(in the rows, 128 means zero)
Rows lie near named flat spaces through zero. A row that begins with a name and a colon came from that space; any other row is followed by the name of its block's space that it lies nearest.
q361_q752: [ 73  87 127 150 124 146  97 142 194 185 119 116 125 129 115 163 130 112
 125 150 150 135 111 116 128 122  84 108  77]
q330_q946: [136  88  95 115  69 105 102 136 148 153 116 108 108 116 166 120 172 189
 139 174 137  48 107 114  76 104  79 141 138]
q471_q201: [156 130  89 100 153  95 123 145 152 102 140 113 115 137 115 128 144 142
 115 156 119  88 136 100 108 124 128 109 168]
q330_q946: [119 155  68 140 123 143 145 137 126 131 170 155  95 150 123  96 119 170
 141 141 139 127  98 139 119 138 134 101 141]
q378_q813: [148 115 161 112 143 109 106 126 137 104 112  96 153 118 126 142 138  93
 121 115 104 131 154 112 131 116 135 138 154]
q937_q354: [157 131 112 113 147 132 138 124 115 105 140 132 139 122  99 130 129 114
 120 121 118 128 140 110 134 129 130 115 137]
q378_q813: [107 116 148 132 123 124 109 118 143 126 116 120 138 124 123 129 129  95
 132 103 132 131 141 124 139 112 119 134 141]
q361_q752: [138 128 100 119 137 130 143 127 121 129 134 147 122 124 104 130 130 132
 118 135 139 110 132 113 131 131 114 115 119]
q937_q354: [134 115 121 153 119 196 121 135 122 155 164 120 148 122 112 141 124 133
 141 132 104 199  91 130 131 141 126 101  77]
q471_q201: [186 115 208  97 148  97 108 120 127  63  92  53 181 123 161 163 135  84
 121 112  72 138 160 132 114 118 174 173 160]
q361_q752: [135 142 147 122 129 100 114 132 112 122 123 126 124 119 141 106 140 132
 127 121 115 129 145 122 135 125 141 137 169]
q378_q813: [109 151 161 129 147 102 125 122 109 127 112 150 125 117 120 109 122  98
 119  97 135 142 164 123 165 128 140 135 157]
q378_q813: [150 116 105 114 127 123 131 136 141 122 130 113 125 133 133 141 138 151
 124 157 124  98 117 121 102 128 120 125 121]
q937_q354: [122 128 145 143 113 151 140 126 126 135 124 119 133 141 157 142 113 142
 138 134 127 146 103 162 115 139 143 145  90]
q378_q813: [ 78 110 193 154 107 146  89  94 134 124 109 119 166 113 119 118 119  41
 149  44 128 178 154 136 169  94 122 148 152]
q937_q354: [101 125 139 143 109 130 125 128 137 148 118 128 120 134 152 128 123 140
 136 132 141 127 115 148 122 128 125 141 112]
q937_q354: [ 52 116 166 155  59 105 104  99 173 116  90 103 117 161 205 104 115 119
 171  88 163  87 113 193 102  88 130 190 167]
q471_q201: [118 136  94 116 119 130 178  82  77 114 113 207 123 110  78 105 116  96
 120  77 186  72 163 118 162 113  90 135 123]
q378_q813: [193 145 125 111  63 144 179  78   4  88 123 170 143  98 154  79 138 165
 150  86 127  92 133 154 121 119 134 179 141]
q471_q201: [103 137 168 155  95 137 149 137 102 186 101 144 110 128 191 136 117 185
 132 161 145 140  98 175 119 157 138 163  56]
q330_q946: [129 139 155 135 110 113 125 146  75 193 113 159 108  90 153 109 151 180
 117 158 127 140 133 117 143 149 117 136 105]
q937_q354: [153 140 160 123 141 120 136 141 122 117 119 100 134 139 164 147 122 149
 123 152 103 144 120 150 112 148 167 146 115]
q471_q201: [ 92 131  99 161 108 175 136 128 147 148 157 138 116 153 131 122 107 144
 151 127 143 157  83 159 121 134 128 112  96]
q361_q752: [163 130 112 137  86 176 124 106  93  86 171 111 153 131 138  94 130 136
 168  90  92 163  99 150 111 113 149 131 162]
q330_q946: [111 112 128 129 111  96  82 154 143 180 122 124 105 102 139 110 167 158
 124 159 125 113 133  93 126 119  94 116 152]
q471_q201: [138 129 140 123 118 140 162  97 110  87 112 130 147 141 137 138 106 107
 135  98 140 110 130 161 122 123 143 160 113]
q471_q201: [ 99 129 185 162  92 163 143 115 100 161 106 135 139 128 174 138 105 137
 144 116 137 170 104 182 134 143 143 167  62]
q361_q752: [ 89 131  58 125 141 113 126 127 152 143 145 179  93 126  67 100 133 113
 119 118 174  85 146  87 151 111  80  85 160]
q330_q946: [126 161 131 142 129 136 152 138  81 161 137 167 108 120 138 108 120 168
 124 141 132 157 119 141 145 157 144 124 104]
q330_q946: [129 133 147 130 137 136 148 122 126 116 117 124 137 140 138 147 109 119
 126 124 130 136 125 151 127 138 147 143 102]
q361_q752: [ 82  93 110 162  79 164  58 129 170 159 163 106 133 120 118  96 152 114
 166 102 116 166 101 112 128  91  89  99 165]
q378_q813: [144 141 176 112 141  96 122 112  92 101 104 131 146 106 126 113 133  90
 119  89 115 132 175 117 156 118 145 151 172]
q330_q946: [128 147 170 136 134 118 122 142  72 180 116 161 122  87 129 112 142 142
 111 133 119 169 150 109 167 149 128 127 114]
q937_q354: [108 121 187 160  88 150  99 131 155 125 124  64 145 156 209 136 116 143
 165 126  96 178  84 191  95 127 171 166 122]
q937_q354: [154 150 111 104 172 102 178 147  93 156 110 176 103 114 107 150 126 161
  82 179 152  95 149 106 141 167 122 118  75]
q378_q813: [ 56  91 130 168  97 173  94 116 188 158 134 115 138 141 120 138 115  88
 155  99 149 158 100 144 132 104  96 118 103]
q330_q946: [104 130 157 132 176 119  95 134 165 118 131 112 145 129  89 136 120  57
 117  96 113 176 159 103 166 121 138 104 161]
q361_q752: [144 108 108 127 112 145 106 134 122 147 146 125 134 105 111 120 154 139
 132 136 113 135 121  98 125 119 100 107 131]
q471_q201: [126 118 127 130 156 105  51 182 170 175 156  93 116 106 111 118 171 140
 116 169  82 175 133  65 137 129 115  74 175]
q361_q752: [ 78 132  93 136 135 115 121 125 161 137 135 157 102 139  97 108 122 108
 128 111 165 105 138 115 145 113 103 105 155]
[110 168 179 113 162  41 122 140 120 122  86 139 101 126 156 106 129 123
 105 126 136 105 180 126 152 134 159 154 189] => q361_q752
[ 72 154 149 151 107  98  84 118 145 106 137 123 112 144 152  62 126 103
 161  69 127 146 140 147 145  96 151 138 236] => q361_q752
[138 124 137 130 127 145 129 121 146  93 134  94 147 151 144 143 113 116
 141 119 111 143 111 154 109 125 154 139 128] => q471_q201
[104 130 143 133 122 113 122 126  83 188 108 187 114  79 101 104 148 124
 110 117 154 128 164  91 176 128  86 121 119] => q471_q201
[125 123 100 123 138 127 117 131 127 143 141 150 122 110  86 116 142 117
 119 124 134 124 143  90 147 121  99  98 142] => q937_q354
[ 62 101 139 159  80 123  44 129 182 153 139  98 123 124 143  86 153 106
 165  94 122 147 120 119 130  82  99 120 201] => q937_q354
[135 135 148 113 118 109 166 101  75 125  87 170 129 107 130 126 124 122
 114 109 160  84 160 134 144 128 117 164 109] => q471_q201
[195 108 126 101  85 150 167  87  52  95 111 140 161  99 133 131 140 137
 133 109 126  84 134 133 111 117 112 167 101] => q330_q946
[118 142 114 133 100 142 193 100  96 121 108 169 114 147 153 131  98 155
 134 124 175  83 111 179 115 139 131 164  75] => q471_q201
[106 122  90 111 121  99 126  98 135 101 120 161 118 122  86  97 136  87
 129  83 168  61 165 100 145  89  88 124 188] => q937_q354
[111 126 149 136  85 134 132  88  86 118 110 156 140 110 132  95 127 102
 147  68 147 117 146 142 148 102 114 160 149] => q378_q813
[117 118 117 144 105 172 145 108 123 126 137 137 140 136 122 133 111 119
 144 108 140 140 106 151 126 125 121 131  93] => q937_q354
[187 128 161 118 118 144 139 127  85 109 126  99 156 118 161 142 133 151
 131 139  86 153 117 145 109 142 160 153 107] => q361_q752
[135 111 166 122 106  90  74 149  81 206 105 146 121  51 128  99 191 151
 110 146 111 134 166  62 160 121  80 124 149] => q330_q946
[ 96 113 133 133 120  78  45 171 145 212 129 131  96  78 121  89 190 153
 117 160 116 134 152  55 151 114  77  91 185] => q330_q946
[ 67 109 146 167  96 134  62 157 166 206 137 114 109 115 150 109 151 149
 145 146 123 172 104 119 133 121 101 109 132] => q937_q354
[131 132 145 152 116 183 175 130 106 158 125 134 134 143 162 167  96 167
 131 159 133 165  80 182 112 169 150 146  16] => q937_q354
[109 134 107 136 132 128 126 138 159 128 141 122 112 151 134 126 119 140
 134 140 135 124 110 139 116 130 134 117 134] => q330_q946
[182 118 142 111 164 134 113 154 148 107 141  69 155 133 130 168 136 129
 116 163  73 163 120 114 107 144 158 114 119] => q378_q813
[168 133 119 115 148 145 146 125 109 100 142 124 146 128 108 140 123 119
 122 126 109 142 130 122 128 137 144 120 120] => q937_q354
[ 68 109 158 168  71 148  90 121 165 151 123  99 128 145 181 115 123 131
 168 109 133 151  93 171 112 107 126 152 131] => q937_q354
[ 36 108 198 160 122  88  52 152 206 186  92  92 115 130 166 132 137 100
 133 129 135 155 137 129 143 111 117 138 151] => q361_q752
[104 141 129 138 157 124 110 141 149 134 143 131 121 133 106 120 122 106
 124 119 123 162 137 115 151 131 137 102 151] => q330_q946
[111 123 106 134 133 145 114 117 129 131 148 151 133 114  77 109 131  90
 131  93 135 145 142  99 158 112 103  99 150] => q471_q201
[122 137 172 140 127 114 121 155 135 159 111 103 117 136 186 144 127 169
 125 171 113 150 109 155 111 153 157 148 101] => q937_q354

Each name stands for a flat space through zero: a line, a plane or more. A row that begins with a name and a colon came from that space; any other row is followed by the name of the space it lies nearest, among the names in its block.
q72-q43: [ 65 168  90 112 111 151 102  98 105 171 142 152 111  76 156 151 144 101
 173 142 111 133 121 101  86 121  87 148 140]
q717-q135: [169 127 198 168 169  86 167 132 115  95 129 108 149 170  99  92  97 132
 118 141 153 135 144 152 176 139 134 119 112]
q72-q43: [151 123 154 120 105 126 135 177 143 110 123 122  93 132 120 158 129 147
 123 107 108 125 107  92 109 147 112 109 103]
q821-q746: [143 128  65  69  51 168  74 157 114 129 118 162 101  95 139 138 160 133
 133  92  92 156 110 143  68 109 167 112 165]
q193-q646: [148 140 130 150 150 146 166  56  78 133 143  93 124 182 122  94  97 113
 122 123 133 149 137 141 164 138 136 117 137]
q717-q135: [154  62 119 106 104 135 126 113 140  97 116 117  94 154 145 119 125 141
 100 115 140 141 113 122 147 110 170 125 136]
q717-q135: [121 108  49  68  70 190 110  86 104 148 105 136  96 119 171 169 177 127
 143  79  95 139 110 128 116  94 140 109 145]
q193-q646: [163  98  74  93  74 183  97 113 106 157 100 149 107 154 126 196 174 149
 127 151 130 135 134  86 133 133 141  82 115]
q193-q646: [ 95 119 155 130 163 111 133 123 174 140  96 133 116  97 162 177 136 170
 153  94 123  72 110 112 102 103  63 106  54]
q72-q43: [166  92 191 135 117  86 122 148 119  93 114 146 104 139 118 126 120 135
 138 170 160 151 125 109 152 122 135 114 106]
q815-q407: [125  70 136 116 105  98 104 121 155 110 123 138 109 114 148 103 131 110
 123 152 152 144 106 127 151  99 165 147 145]
q815-q407: [118 150 130 114  77 116  77 198 125 109 168 161  91  81 110  98 105 107
 128 166 121 170 115  97  56 152 148 165 176]
q815-q407: [146 164 173 166 139  82  94 167 190 160 141 129 124 103  91  91  89 135
 122 127 113 106  86 134  71 154 123  91  92]
q72-q43: [138  99 127  82  86 139 147 125 101 104  87 136 102 122 168 181 185 129
 164  79 103 139 113 131 158  86 114 109 115]
q821-q746: [153  92 131 145 162 127 122  63 166 140 116 101 104 160 138  89  80 169
  97  91 140 104 101 149 112 112 149  83  88]
q193-q646: [114 107 128 120 162 154 177  64  94  93 126  95  92 159 169 122  97 156
 124  74 130 127 136 130 132 107 109 137 117]
q815-q407: [102 156 119 138 119 126  97 148 125 148 159 150 130 103 109 122 117 106
 133 189 140 141 138  95  99 155 123 157 151]
q717-q135: [136 133  92 107 114 165 145  85  73 134 115 127 137 148 142 144 158 118
 145 109 118 146 145 150 158 111 134 118 145]
q72-q43: [ 87 143 123 118 106 129  97 113 135 181 115 160 104  81 150 191 163 117
 181 159 120 113 106  74 105 121  69 112  90]
q815-q407: [146 166 202 159 166  76 110 135 120 134 109 161 136 102 113 118 103 158
 172 139 141 117 128 153  92 116  86  82  66]
q821-q746: [128 160 142  92 122 146 162 202  57  58 110 156 141 112 136 178 161 157
 159  92 109 144 180 143 112 118  92 150 138]
q193-q646: [116 142 148 154 139 100 109 126 128 128 164 133 125 117 110  70  84 103
 122 177 150 150 128 125 112 143 144 157 154]
q193-q646: [208  85 116  84  30 147 105 214 141 106 105 137  93 152 100 179 179 136
 103 120 101 154 101  92 138 149 176  85 135]
q717-q135: [ 50 121 106 135  93 114 124  97 151 189 161 122 127  95 147 151 172  23
 156 217 135 137 101  54 196 142 108 192 165]
q717-q135: [129 120 125 127 112 122 109 129 148 149 122 135 121 119 127 140 140 121
 133 142 127 123 111 113 128 128 128 115 117]
q72-q43: [132 157 106 147 137 129  83  92 157 205 117 144 149 112 114 126 131 133
 140 138 122 100 109 147  99 128 123  75  95]
q821-q746: [137 152 169 168 123 114 140 107 112 167 154 112 101 154  98 140 111  90
 145 196 137 143 111  55 156 178  93 113 104]
q821-q746: [178 163  91 100  89 157  93 133  35 124 113 180 166 131 101 119 159 126
 153 148 130 181 175 190 123 113 172 102 173]
q193-q646: [154 149 134 148 140 134 151 135 134 128 145  94 130 159 103 100 100 130
 100  97 109 126 120 141 124 157 140 114 131]
q72-q43: [101 130 113 127 138 132 126 109 127 138 131 132 139 116 140 129 133 119
 135 137 134 123 136 130 132 119 121 145 136]
q815-q407: [134 148 136 144 115 110 134 185 187 142 149  99 139 122 100 111 126 102
 101 104  92 113  92 128 124 162 140 131 138]
q821-q746: [127 145 112 114  84 131 101 150 108 150 129 158 136 105 117 152 166  96
 153 167 121 149 129 114 133 133 130 129 148]
q72-q43: [149  81 160 118 130 109 161 143 108  59 119 121 125 153 138 114 127 132
 115 127 152 151 147 140 177 110 152 155 145]
q815-q407: [127 149 117 142 130 126 106  79 126 186 121 137 142 121 125 126 138 110
 153 145 127 122 115 141 134 121 121  94 111]
q717-q135: [109 133 139 136 141 124 148 116 131 122 143 108 112 129 138 114 108 120
 127 112 121 127 117 119 125 132 114 144 129]
q72-q43: [164 180 116 164 141 147 122 171 179 170 156  93 140 156  66 111  89 150
  74 101  93  96 110 123  73 198 137  87 113]
q821-q746: [125 105 121 101 118 135 120 146 131 107 104 147 120 113 149 159 149 155
 135 111 129 121 134 127 115 105 122 126 117]
q815-q407: [101 121 149 145 149 105  98 138 130 120 145 159 125 107 121 119  99 137
 130 207 177 132 153  92 104 137 117 162 127]
q815-q407: [135 155 107 117  95 148  93 154 127 135 153 136  94 113 113 109 103 132
 117 118 105 146 110 114  56 151 143 122 148]
q717-q135: [169 147 102 117 119 162 133  85  67 153  97 139 154 157 121 152 163 135
 152 115 120 139 150 166 156 114 133  75 119]
q72-q43: [126 113 150 139 134  95  99  86 108 141 118 162 136 114 133 110 128 113
 160 193 171 146 137 136 152 101 133 125 121]
q193-q646: [134 115 144 128 138 130 162  85  97 111 121 109 111 154 147 124 122 126
 138 109 131 139 128 132 161 113 120 124 121]
q193-q646: [136 148 117 140 134 135 123 113 130 169 119 130 153 135 113 146 144 125
 136 138 124 113 130 132 139 137 118 100 110]
q821-q746: [171 165 146 143 117 132 115  97 108 167 124 125  99 143 108 122 109 136
 149 110 105 135  97 129  98 141 114  56  89]
q717-q135: [138 103 180 138 126  92 168 118 142 103 129  92  95 143 143 109 117 104
 132  99 118 136  88 122 170 119 123 129 116]
q815-q407: [131  97 125 122 152 146 149 118 124  95 119 117 118 155 142 138 113 168
 105 112 145 117 149 121 129 123 127 134 116]
q821-q746: [121 119 118 135  91 133 112 118 144 159 160 114  86 135 118 126 118  89
 117 174 127 146  95  61 131 163 136 138 143]
q193-q646: [153 152 134 174 168 150 140  56 121 170 152  87 101 185 102  99  61 148
 104 130 134 118 117 104 108 170 116  83  92]
q821-q746: [ 94 144 124 132 103 115 118 149 174 165 147 119 117  94 129 138 143  85
 136 135 101 117  87  94 122 146 111 144 133]
q717-q135: [ 79 136 114 129 126 119 113 168 144 128 152 147 153  92 124 133 140 100
 127 182 143 128 148 104 126 141 124 190 164]
[101 173 120 125 102 128 126 169  97 136 154 145 150 100 112 140 155  78
 152 170 116 153 145 111 135 151 115 169 171] => q815-q407
[153 115 124 145 113 143  97  54  93 173 134 138  90 162 114 130 108 122
 137 206 163 154 124  75 137 146 132  89 108] => q193-q646
[162 147 170 166 160 114 141  83 107 151 122 118 127 163 107 119 101 140
 142 143 142 125 128 129 143 140 106  78  81] => q821-q746
[ 81 134 140 143 102 105 145  80 148 188 146 101 102 109 151 145 156  42
 168 154 107 130  70  74 185 134  89 142 124] => q717-q135
[115 162 119 152 137 116  89 136 150 178 141 149 161 105 100 119 125 115
 132 179 138 115 133 127 107 148 126 124 127] => q193-q646
[ 98 128  71 142 124 155 134 118 172 179 159  93 155 145 113 134 142  85
  88 156 122 108 123  96 162 168 145 159 162] => q815-q407
[128 213 125 138 142 141 150 118  58 165 116 145 187 120 111 157 168 106
 185 123 102 130 162 171 148 130  84 104 124] => q717-q135
[116 181 105 141 146 171 156 180 126 129 163 102 141 146  95 150 110 144
  94 114 103 110 155  96  90 192 103 150 140] => q815-q407
[147 113 177 148 147  84 158 185 196 102 124  95 140 135 114 113 119 134
  99  87 113  99 101 144 147 137 133 125 107] => q815-q407
[ 94 134  88 100  97 164 149  69 104 154 130 106  91 120 173 150 154  93
 157  80  88 137  96 115 138 109 106 131 140] => q717-q135
[ 72 153  70 125 150 154 103  97 170 186 128 131 148  89 150 138 134 136
 130  99 109  82 119 142  80 117 107 129 120] => q72-q43
[133 149 113  86  35 124  68 171  95 117 151 170  79  72 128  97 137  82
 157 137  98 197  94 127  70 120 165 142 191] => q815-q407
[103 126 111 123 148 145 128 100 124 135 122 132 126 122 149 142 125 147
 134 121 135 112 139 124 113 116 108 132 116] => q193-q646
[189  97 142 101 100 124 142 124  97  88  92 128 120 153 137 119 149 139
 134  77 117 154 120 180 161  91 165  89 128] => q72-q43
[117 106  96 113 105 133  96 118 188 153 127 120 101 106 147 115 125 129
 110  92 107 111  80 129  93 115 149 116 127] => q821-q746
[103 135 163 149 134  79  85 157 169 142 143 156 125  81 118 107 108 117
 140 183 149 123 113 108  95 133 117 144 118] => q193-q646
[110  95  74 128 132 173 134  39 106 148 149 103 109 170 144 115 110 113
 102 160 155 142 140  97 157 134 152 150 157] => q717-q135
[109 246 149 156 127 121 172 182  97 143 181  99 154 109  90 103 120  63
 151  96  62 145 119 144 114 181  92 155 168] => q821-q746
[ 65 105 121  92  83 114 159 157 127  91 144 120 116  86 174 142 177  53
 150 124 108 155 112 107 181 105 124 217 191] => q717-q135
[102 155 103 132 161 168 170  97  69 139 123 126 170 152 132 179 157 127
 147 149 139 119 187 119 171 137  86 146 129] => q815-q407
[143 172  98  95  84 173 126 158  76 113 140 134  99 122 123 135 131 132
 137  79  81 160 127 132  72 141 130 120 159] => q815-q407
[ 97  63 121  71 124 140 141 191 118  40  90 165 129 104 175 201 176 178
 130 124 155 119 180 108 136  87 113 184 133] => q821-q746
[143 122 139 156 148 108 132  79  96 147 126 135 176 157 109 106 137  94
 138 200 172 145 158 149 206 124 149 129 140] => q72-q43
[204 153 160 162 116 120 155 143 136 149 136  84 130 186  73 109 115 113
 103 107  98 134  97 134 160 176 148  68 111] => q193-q646
